Each row of numbers stands for one thing and depends on some of the facts below. Use the named rows to name the rest.

Some rows with their names:
siklil: [ 15  21 -11   7  12  16  -6  16   0  13  10  -8  -6  -4  -9  -4   3  -9
 -24  -3 -17   1   6 -16  10  -7  10  12 -13  -2  -8   1 -14 -14]
dreskin: [ -3  21  -7   3  -3   0   6 -16 -15   7  -7   3   1  10   1  -1   8  15
   5 -24  -5 -19  -4  -3   8 -13 -18  -5   9  15   8  -3   4  11]
rigo: [-19 -53  -2 -10   6 -18 -29  14  12 -18 -12   7   3   8   8  11  -9 -12
  -3  -9  -7  24   7  -4  -9   5   4  -3   5   4   9   8   2  14]
grenupi: [ -6 -34  -7  -8   2 -22 -17   6  15 -14 -11   8  -1  -2   6   3 -14   3
  -4  -5  -1  15   5   4 -18   8   9  -4  21  -3   4   4  -7  17]
pligin: [-18 -24  20  -5  -3   5  -1   2  -8  -6   5  -2  15   2   2  11  10 -13
  19  18  14   4   0  16   5   2  -8  -4 -29   5   0   5  23 -14]
dere: [-19 -53  -4 -16   7 -19 -17  12  18 -10  -9  10   8  -1   0  15 -11  -3
   8 -11 -14  24   1   8 -26   4  -2 -11   8   7   5  13 -10   3]
brudron: [  1 -31   1  -1  -2 -13 -20  -3  21 -13 -26   5  -7  -2  -5   4 -18 -11
  -4  -7   7  11   6  12 -20  15   9   5  23   5   0  -2   0  20]
dutu: [ 25  34 -24  11   7  24 -10  23   2  11   7 -14  -2 -13 -15 -16   4  -6
   0  -1 -11   0  18 -22  20  -4   6  21   4 -11   4  -5 -11 -13]
bregrom: [ 15  21 -18   0  11  22   0  22   5  18  13  -9   5 -14 -18  -4   3  -3
   2  -3 -23   5  11 -11   3  -8  -2   9  -7  -2  -2   3 -22 -25]
vaskek: [ -6 -35  -6  -7   1 -22 -16   4  15 -15 -10   8  -1  -2   6   4 -15   2
  -3  -5  -3  17   5   4 -18   8   9  -4  22  -4   4   4  -8  16]
lela: [ 11  33  -7  10   5  19  -1  15  10  12  14 -10 -12   2  -9   6   2  -9
 -16  -3 -18  12 -12 -25  11  -2  14   7 -13   3 -13   0 -19 -17]
fusim: [ -5   2   6  -1  -9   0  -2  -9 -13  -8   7  -2   8  -6   1  12   4  10
  10  24  20  -8   1  24   8  -3   6   0  -8   2  -7   2  18  -5]
rarekim: [ -5  10  -7  13  -8   1  29  -9 -11  11 -10   2  -1   5  13 -10  12  15
  -3 -30  -1 -25 -13  -9  -7  -2 -20  -5   7  13   7  -7   0  -2]
drovedom: [ -7   8  20   1 -14   5  11  -9   3  -7   9  -3   0   1   0  12   3  -1
  22  23  18   7 -16   6   4  10   3  -7 -10  -1  -8  -2  12 -10]
leli: [  7  30 -14   6  -7   7   6  -9  -9   8 -11  -2   4   3  -4 -16   9  12
  29 -23   2 -17   6 -13  15  -7 -24   4  22   3  22 -11   8  12]
bruge: [ -2  -9  12 -10  -7   2  19 -14  -7 -13  20  -1  10   5  14   0   1  -6
   2  31   9 -11  10  16   1   0   0  -8  -4 -15  -1  -2   9   1]
gretrur: [ -4  -4  14  -1  -7   2   6  -6  -7  -6   3  -2   7  -5   2   0   5  -1
  13  24  22  -5   2  18   4   6  -1   0 -11  -4  -3  -1  19  -7]
vekle: [ 18  22  -9  10  11  19 -10  14   0  13   3 -10  -7  -4 -12  -4   1 -14
 -25  -4 -13  -1   7 -12  10  -5   9  17 -13   2  -8  -1 -11 -14]
rike: [-14 -20  17  -2  -4   5  -8   1 -11 -13   5  -5  11   7   8   5  10 -18
  13  21  19   2   6   6  18   2  -3   3 -26  -1   6   2  30  -5]
pluro: [ -1  18  11   5   7   1  23 -20 -19   6 -14   2  13  -1  13  -7  14  17
   0 -21   2 -16 -19 -15  -5 -11 -16  -3   2   5  13   0  -6  10]

Facts:
busti -drifogruk-> nudru; mogor -drifogruk-> busti; laskoval -drifogruk-> gegur; skaves -drifogruk-> budor; grokle -drifogruk-> dodun; natun -drifogruk-> nobun
kegru -drifogruk-> zudun; biflel -drifogruk-> roritak; rozo -drifogruk-> flurul; bigu -drifogruk-> skikluk; brifer -drifogruk-> fotror; gugavem -drifogruk-> droklusur
romu -drifogruk-> groplin; pluro -drifogruk-> faki; dreskin -drifogruk-> ribrur; flubosik -drifogruk-> dutu; dutu -drifogruk-> leli; vekle -drifogruk-> trogril
nobun -drifogruk-> geflu; burim -drifogruk-> grivuk; skikluk -drifogruk-> trusa; ripa -drifogruk-> pilol; rivin -drifogruk-> vekle; bregrom -drifogruk-> pevibul
siklil -drifogruk-> dresafer; bropusuk -drifogruk-> rigo; matre -drifogruk-> trovonok; pligin -drifogruk-> tuske; bodar -drifogruk-> fliflir; kliskar -drifogruk-> dravak
gomunim -drifogruk-> skavana; trogril -drifogruk-> buskas; vozel -drifogruk-> gide; ditrur -drifogruk-> dadazur; fotror -drifogruk-> rarekim; gruplak -drifogruk-> vopas
gretrur -drifogruk-> burim; detrom -drifogruk-> rasok; bipo -drifogruk-> vozel; rugruk -drifogruk-> romu; lobriple -drifogruk-> kluskarus; raplen -drifogruk-> bregrom
grenupi -drifogruk-> kluflofin; ribrur -drifogruk-> fusim; trovonok -drifogruk-> daski; tenok -drifogruk-> greflok; fusim -drifogruk-> vegol; feklis -drifogruk-> supu
plasok -drifogruk-> vore; groplin -drifogruk-> trato; pevibul -drifogruk-> gruplak; faki -drifogruk-> boflol; bruge -drifogruk-> vemal; gine -drifogruk-> gomunim
greflok -drifogruk-> detrom; budor -drifogruk-> brudron; gide -drifogruk-> bavi; kledris -drifogruk-> vubru; grodro -drifogruk-> motresa; grivuk -drifogruk-> mogoskol
reridrom -drifogruk-> trapon; plotu -drifogruk-> dere; geflu -drifogruk-> plasok; takul -drifogruk-> laskoval; rigo -drifogruk-> lugristim; skemar -drifogruk-> flubosik
nostel -drifogruk-> rugi; boflol -drifogruk-> nakek; stodagrak -drifogruk-> mogor; grustik -drifogruk-> dreskin; buskas -drifogruk-> skaves; zudun -drifogruk-> taba
pliso -drifogruk-> kliskar; nakek -drifogruk-> koster; boskur -drifogruk-> bruge; fliflir -drifogruk-> boskur; kluflofin -drifogruk-> sudrigol; rusen -drifogruk-> natun
gegur -drifogruk-> lepi; kanisum -drifogruk-> dites; dagrori -drifogruk-> tidril; flurul -drifogruk-> bogek; droklusur -drifogruk-> skitru; tuske -drifogruk-> plotu
toklel -drifogruk-> fletra; nuki -drifogruk-> kegru; tigre -drifogruk-> braro; takos -drifogruk-> loril; fletra -drifogruk-> grokle; lovupus -drifogruk-> visak
pleplosom -drifogruk-> reridrom; dresafer -drifogruk-> drogras; braro -drifogruk-> stodagrak; vemal -drifogruk-> digon; taba -drifogruk-> poski; vegol -drifogruk-> takos
skuvogram -drifogruk-> gine; drizata -drifogruk-> nuki; dezik -drifogruk-> lobriple; loril -drifogruk-> rugruk; pludol -drifogruk-> biflel; gumefur -drifogruk-> ripa
mogoskol -drifogruk-> skebrizal; dites -drifogruk-> siklil; vodrastus -drifogruk-> raplen; zegrul -drifogruk-> stotrol; rugi -drifogruk-> pigres; motresa -drifogruk-> silan
flugros -drifogruk-> takul; bavi -drifogruk-> pluro; skavana -drifogruk-> skova; silan -drifogruk-> matre; klubo -drifogruk-> bipo; dadazur -drifogruk-> klubo
bogek -drifogruk-> tenok; trato -drifogruk-> pivik; nuzus -drifogruk-> skemar; bruvo -drifogruk-> tigre; skitru -drifogruk-> pliso; dodun -drifogruk-> vodrastus
vaskek -drifogruk-> pleplosom; vopas -drifogruk-> nuzus; visak -drifogruk-> grodro; lugristim -drifogruk-> pligin; koster -drifogruk-> lovupus; pivik -drifogruk-> feklis
kluskarus -drifogruk-> brifer; roritak -drifogruk-> drizata; digon -drifogruk-> kazegra; rike -drifogruk-> bropusuk; flameklar -drifogruk-> bodar; pigres -drifogruk-> rusen
trusa -drifogruk-> dagrori; nudru -drifogruk-> skuvogram; trapon -drifogruk-> gumefur; rasok -drifogruk-> dezik; traskison -drifogruk-> pludol; daski -drifogruk-> bruvo
lipe -drifogruk-> grenupi; supu -drifogruk-> kledris; dravak -drifogruk-> rike; dere -drifogruk-> toklel; brudron -drifogruk-> nostel; leli -drifogruk-> flugros
vore -drifogruk-> flameklar; skadas -drifogruk-> traskison; rarekim -drifogruk-> ditrur; kazegra -drifogruk-> gugavem; sudrigol -drifogruk-> gretrur; busti -kupuster-> d
mogor -kupuster-> a; laskoval -kupuster-> a; skaves -kupuster-> b; grokle -kupuster-> d; natun -kupuster-> b; kegru -kupuster-> c
biflel -kupuster-> d; rozo -kupuster-> c; bigu -kupuster-> d; brifer -kupuster-> d; gugavem -kupuster-> a; romu -kupuster-> d
pluro -kupuster-> c; dreskin -kupuster-> c; flubosik -kupuster-> c; skugris -kupuster-> b; dutu -kupuster-> d; vekle -kupuster-> d
nobun -kupuster-> d; burim -kupuster-> c; skikluk -kupuster-> a; ripa -kupuster-> c; rivin -kupuster-> a; bregrom -kupuster-> d
siklil -kupuster-> d; pilol -kupuster-> a; bropusuk -kupuster-> d; matre -kupuster-> b; vubru -kupuster-> c; pligin -kupuster-> a
bodar -kupuster-> a; kliskar -kupuster-> b; gomunim -kupuster-> b; trogril -kupuster-> a; vozel -kupuster-> d; ditrur -kupuster-> d
fotror -kupuster-> b; gruplak -kupuster-> a; gretrur -kupuster-> a; detrom -kupuster-> b; bipo -kupuster-> c; rugruk -kupuster-> d
lobriple -kupuster-> b; raplen -kupuster-> c; grenupi -kupuster-> b; ribrur -kupuster-> a; trovonok -kupuster-> a; tenok -kupuster-> a
fusim -kupuster-> a; feklis -kupuster-> b; plasok -kupuster-> b; groplin -kupuster-> a; pevibul -kupuster-> a; faki -kupuster-> d
bruge -kupuster-> a; gine -kupuster-> c; greflok -kupuster-> b; budor -kupuster-> a; gide -kupuster-> d; kledris -kupuster-> d
grodro -kupuster-> b; grivuk -kupuster-> a; gregror -kupuster-> a; reridrom -kupuster-> d; plotu -kupuster-> a; geflu -kupuster-> b
takul -kupuster-> a; rigo -kupuster-> b; skemar -kupuster-> d; nostel -kupuster-> d; boflol -kupuster-> c; lepi -kupuster-> b
stodagrak -kupuster-> b; grustik -kupuster-> a; buskas -kupuster-> a; zudun -kupuster-> c; pliso -kupuster-> d; nakek -kupuster-> d
boskur -kupuster-> a; traron -kupuster-> c; tidros -kupuster-> b; fliflir -kupuster-> a; skova -kupuster-> b; kluflofin -kupuster-> d
rusen -kupuster-> a; gegur -kupuster-> d; guvir -kupuster-> b; kanisum -kupuster-> b; dagrori -kupuster-> c; flurul -kupuster-> c
droklusur -kupuster-> d; tuske -kupuster-> d; toklel -kupuster-> c; nuki -kupuster-> a; tigre -kupuster-> d; takos -kupuster-> b
drovedom -kupuster-> a; tidril -kupuster-> c; fletra -kupuster-> c; lovupus -kupuster-> c; pleplosom -kupuster-> d; dresafer -kupuster-> d
braro -kupuster-> b; vemal -kupuster-> a; drogras -kupuster-> a; taba -kupuster-> c; vegol -kupuster-> b; skuvogram -kupuster-> a
drizata -kupuster-> c; dezik -kupuster-> b; loril -kupuster-> c; pludol -kupuster-> a; gumefur -kupuster-> c; mogoskol -kupuster-> c
dites -kupuster-> a; vodrastus -kupuster-> c; zegrul -kupuster-> a; rugi -kupuster-> a; motresa -kupuster-> c; flugros -kupuster-> b
bavi -kupuster-> a; skavana -kupuster-> a; silan -kupuster-> a; klubo -kupuster-> b; dadazur -kupuster-> b; bogek -kupuster-> a
trato -kupuster-> d; nuzus -kupuster-> a; bruvo -kupuster-> c; skitru -kupuster-> b; lela -kupuster-> d; dodun -kupuster-> b
vaskek -kupuster-> b; vopas -kupuster-> a; visak -kupuster-> d; lugristim -kupuster-> a; koster -kupuster-> b; pivik -kupuster-> d
kluskarus -kupuster-> c; roritak -kupuster-> d; digon -kupuster-> b; rike -kupuster-> a; skebrizal -kupuster-> c; flameklar -kupuster-> c
pigres -kupuster-> b; trusa -kupuster-> a; nudru -kupuster-> d; trapon -kupuster-> d; rasok -kupuster-> a; stotrol -kupuster-> d
traskison -kupuster-> b; daski -kupuster-> a; lipe -kupuster-> a; supu -kupuster-> c; dravak -kupuster-> c; dere -kupuster-> b
brudron -kupuster-> b; leli -kupuster-> c; poski -kupuster-> d; vore -kupuster-> b; skadas -kupuster-> d; rarekim -kupuster-> c
kazegra -kupuster-> d; sudrigol -kupuster-> c

Rows to name:
No name comes twice in this set of rows, the named rows included.
[ -5  10 -12  13 -11   0  27  -7 -10  13  -9   4  -5   8  11 -11  11  13
  -4 -32  -1 -26 -10  -7  -4   0 -20  -4   9  13   6 -10   3  -2] => kluskarus
[  8  32 -16   5  -8  10   8  -8  -7   9 -10  -2   6   1  -5 -16   8  14
  33 -23   0 -17   7 -13  13  -8 -25   3  24   2  23 -10   6  11] => flubosik
[  1   1  -7   1  17  18 -13  23   0  14  10  -8   2   1 -11   6   7 -20
 -17  -9 -26   9   4 -14   8 -11   0   9 -31   8  -5   9 -13 -25] => tuske
[ 12  12 -14   3  12  18 -12  19  -6   2  19 -12  -3   9   4  -6   4 -22
 -32  -1 -22   0  18 -28  23 -13  11  14 -16  -9   1  -1  -8  -5] => droklusur
[-18 -24  19  -9  -3   4   5   0  -5  -2   7   0  16  -2  -2  13   9  -9
  23  18  11   3  -3  21  -1   2 -10  -6 -28   6  -1   7  17 -19] => plotu
[ 14  14 -14  16   8  16  13  20  -3  14   6 -11  -5 -11   2  -8   7  -3
 -36  -8 -13  -7  -4 -20  -3  -1  10  13 -14  -1 -10  -1 -21 -26] => ditrur
[ -9 -36  -6 -10   2 -29 -19   7  17 -11  -8  12  -9   3   2  -1 -18   1
  -2  -5  -3  19   6   7 -18  10   9  -8  20  -6   2   4  -6  18] => gomunim
[ -5 -40 -11 -15   2 -22 -12   3  13 -24   4   7   0   9  18   2 -15  -5
 -14   0 -13  12  14  -5 -13   3  12  -7  28 -14   9   2  -9  26] => digon
[ 16  24   8   2  25   7  -6  11  -8  12   5  -6   1 -10  -7 -11   4  -4
 -26   4 -12   8  -3 -20   7 -11  13  10 -21 -11  -6   8 -19  -7] => visak
[-11   5  -1   1   0   5  -6  -6 -16   0  -7   0   4  23  11  -4  12  -8
   4 -27  -6 -12   2 -19  22 -15 -21  -1  -4  13  19  -4  15  15] => dravak
[ 18  22   4   7  22  15   4  11  -9   9   3 -10   6 -15   0  -6   8  -2
 -31   2 -10   4  -7 -22   1  -8  13  14 -18  -8  -5   7 -23 -13] => faki
[ -5  -4  30  -8   5 -11   3 -10 -11  -3   3   5   5  -5  -1  -7   2   1
  14  28  24   4  -4  17   4   3   2  -6 -20 -16  -3   5  17   2] => silan
[ -5   4   2  -1  -9  -1  -8 -11 -15  -9   7  -1   8  -6   0  16   5  16
   7  26  20  -9   0  27  11  -5   7   1  -6   6  -9   1  19  -5] => groplin
[ -7 -34   7 -15  11 -37 -21   3  11 -11 -11  15  -8  -1   1  -7 -18   4
  -4   0  -1  25   1   3 -16   6  11 -10  13 -14   2  10  -7  26] => matre

Now the same things, written a new way:
Some rows with their names:
motresa: [  5   6 -16  43  -2 -18   4   1   1  10  -9   1]
rugruk: [-16  -2  -1  -5   0  22  -1   7  -4  -4   3  11]
bropusuk: [  6  -4   1   9   9  41   2   5   0 -11   3   1]
feklis: [-21  -2   2 -10  12  -4  -2   9   8  -4   8   3]
gomunim: [-9  3  3 -7 25 -1 -3  1 16 -2  7 -3]
pivik: [-15  -2  -1  -5   1  23  -1   6  -3  -4   3  11]
grenupi: [ -6   2   3 -11  14  -1  -2   3  16  -8   8  -1]
rugi: [ -4   0   5 -35 -19 -17   0  -9 -14  -2  -7  -7]
rasok: [ 10 -14   8 -20   0 -10  -5  -7  -5  12  -2  -3]
droklusur: [  6  -4  -1  -2   9  39   1   5   0 -15   1   1]
lugristim: [  3 -12   6   4  -8   4  -1  -1 -21   6  -1 -10]
lipe: [ -1  -5   3 -12 -13 -10  -4  -6 -16   7  -1  -5]
flameklar: [ 11   7  -8   6  -5 -17   8   3  -7   2 -10   2]
zegrul: [ -2  -6   3 -10 -12 -10  -3  -6 -15   6  -2  -6]
trogril: [ -4  -2   4 -25 -17 -15  -1  -8 -14   2  -5  -6]
lepi: [-9  4  7 -6 10 -3  0  2 17 -7  7 -2]
raplen: [  8   9   0  40 -10 -16  10   1  -6  13  -5   3]
bavi: [  1 -12  -3   2 -14 -11  -4  -5  -3   4  -6  -8]
skavana: [ -4  -4   3  -8  -4 -10  -4  -7 -16  11  -2  -7]
bipo: [ 16  -2 -12  31  -2 -19   4   3   8  10  -8   4]

Which thing is each row?
No name comes twice in this set of rows, the named rows included.
[-10   7  10  -4   7  -5   2   1  17  -6   7  -2] => flugros
[  6  -4   0   2  10  41   1   6   0 -13   2   1] => pliso
[ -8   1 -10  24  -7 -21   4   9 -16  16  -4  11] => loril
[ -9   7   5 -32   8  -8   1   1  18 -16   3  -2] => brudron
[ 21  -3  -7  22   4 -18   3   2   8  13  -7   6] => rarekim
[ -1   0  -8  14   1  25  -1   1  17 -13  -2   2] => nakek
[ -1  -5   3  -6  21  13   0   8  10 -12   7  -6] => skitru
[-1  6  8 11 -3 27  4 -1  5 -7  2  4] => bregrom
[  0  -6   3 -27 -14  -8   0  -5 -18  -3  -6  -8] => bodar
[10 -6  0 -4 11 26 -2  0 20 -8  0  6] => ditrur
[  9   2 -16  41  -7 -19   4   3   5   7  -9   2] => boflol
[ 1  2  7 13  1 32  4  1  3 -7  3  3] => grokle
[ -5  -3   3  -6  -1 -10  -5  -8 -16  13  -3  -7] => skuvogram

